Below is a small trained network, with its code and all its weights. Each question gives an input and a class and asks what happens when units are switched off, that is, made to give their printed mean instead of their output.

import numpy as np


def w(rows, s, z=0):
    codes = np.array(rows[::2]) - 128.0
    scale = np.full(codes.shape[1], s)
    scale[-1] = z or s
    return codes * scale


def norm(h):
    return h / np.sqrt((h * h).mean(-1, keepdims=True) + 1e-5)


def f(y):
    return np.maximum(y, 0)


def log_softmax(a):
    a = a - a.max(-1, keepdims=True)
    return a - np.log(np.exp(a).sum(-1, keepdims=True))


def net(x, mask):
    res = np.array(x, float).reshape(1, 4) / 4 @ E
    u = 0
    for l in range(3):
        y = f(norm(res) @ A[l][:, :-1].T + A[l][:, -1])
        res = res + np.where(mask[u : u + 8], y, B[l][:, -1]) @ B[l][:, :-1]
        u += 8
    return log_softmax(norm(res)[-1] @ U[:, :-1].T + U[:, -1])


A, B = {}, {}
E = w([
[55,177,66],'x0',
[126,166,230],'x1',
[190,254,55],'x2',
[142,52,100],'x3',
],0.0048)
A[0] = w([
[81,46,100,2],'0.n0',
[203,55,105,246],'0.n1',
[246,161,140,53],'0.n2',
[41,125,15,116],'0.n3',
[81,224,210,122],'0.n4',
[255,170,112,68],'0.n5',
[126,146,24,16],'0.n6',
[43,130,39,136],'0.n7',
],0.0093,0.0023)
B[0] = w([
[165,78,128,209],'0.n0',
[30,115,88,251],'0.n1',
[60,169,118,210],'0.n2',
[198,125,102,254],'0.n3',
[178,145,203,232],'0.n4',
[6,161,115,229],'0.n5',
[141,163,95,205],'0.n6',
[192,124,108,238],'0.n7',
],0.012,0.0043)
A[1] = w([
[50,72,89,99],'1.n0',
[171,92,242,1],'1.n1',
[120,129,129,80],'1.n2',
[161,147,111,212],'1.n3',
[116,158,185,113],'1.n4',
[58,47,91,33],'1.n5',
[38,123,192,56],'1.n6',
[149,2,96,55],'1.n7',
],0.0097,0.004)
B[1] = w([
[61,25,137,239],'1.n0',
[255,104,175,189],'1.n1',
[145,127,104,128],'1.n2',
[101,93,76,217],'1.n3',
[147,183,167,191],'1.n4',
[104,73,174,221],'1.n5',
[161,178,50,220],'1.n6',
[190,19,179,254],'1.n7',
],0.007,0.0039)
A[2] = w([
[227,140,31,138],'2.n0',
[24,230,9,32],'2.n1',
[180,70,193,3],'2.n2',
[216,116,255,5],'2.n3',
[166,40,133,83],'2.n4',
[155,131,181,60],'2.n5',
[100,51,219,67],'2.n6',
[171,173,61,57],'2.n7',
],0.007,0.0046)
B[2] = w([
[150,127,36,254],'2.n0',
[183,49,165,249],'2.n1',
[102,162,90,157],'2.n2',
[254,138,116,192],'2.n3',
[132,109,172,216],'2.n4',
[166,134,128,146],'2.n5',
[85,198,192,202],'2.n6',
[132,189,89,167],'2.n7',
],0.0075,0.0033)
U = w([
[177,190,19,116],'0',
[225,162,238,156],'1',
[5,143,92,47],'2',
[156,68,114,254],'3',
[189,77,92,80],'4',
[88,244,186,185],'5',
[110,25,211,138],'6',
[41,125,112,21],'7',
],0.021,0.0025)

Each question gives the input, the list of numbers given to net, and the class t.
The units are the neurons (one row each of A and B). Each row of codes is followed by its name. A weight is (code - 128) times the scale printed after its matrix; where a second scale follows, it is the last column's (A, B and U).
mask holds one flag per neuron, layer by layer. A switched-off neuron (its flag False) gives its mean, the last column of its row in B, instead of its output. The means were averaged over made-up inputs and are rounded, as every weight is.
A unit's drop is (log p(t) with every unit on - log p(t) with that unit switched off) / (log p(t) with every unit on - log p(t) with every unit switched off).
The circuit of an input: a set's keep is (log p(t) with only the set's units on - log p(t) with every unit switched off) / (log p(t) with every unit on - log p(t) with every unit switched off). Starting from the 12 units with the biggest drops (on a tie, the unit counted first), units are removed one at a time, each time the one whose removal leaves the highest keep (on an exact tie, the one counted first), for as long as the keep stays at least 0.8.
circuit, biggest first: the units of the circuit, biggest drop first
k most important neurons of layer l: the k neurons of layer l with the biggest drops, biggest first
drop when u is switched off: that unit's drop, to one decimal
input [4,1,1,-7], class 1: circuit, biggest first -> [0.n4]
input [3,-7,-7,-4], class 4: circuit, biggest first -> [0.n7, 0.n5]
input [5,-8,-8,-4], class 4: 3 most important neurons of layer 0 -> [0.n3, 0.n7, 0.n5]
input [6,6,-7,3], class 1: 2 most important neurons of layer 0 -> [0.n1, 0.n5]
input [8,-4,-8,2], class 4: 4 most important neurons of layer 0 -> [0.n3, 0.n7, 0.n5, 0.n1]
input [4,-6,-8,-8], class 4: 3 most important neurons of layer 0 -> [0.n3, 0.n7, 0.n1]
input [5,-8,-5,-7], class 4: drop when 0.n5 is switched off -> 0.2
input [-8,-7,-2,-1], class 7: drop when 0.n1 is switched off -> 0.7
input [-5,-4,1,3], class 2: drop when 2.n5 is switched off -> 0.0
input [0,-2,0,-7], class 1: drop when 0.n4 is switched off -> 0.8
input [2,8,5,8], class 5: 2 most important neurons of layer 0 -> [0.n4, 0.n1]
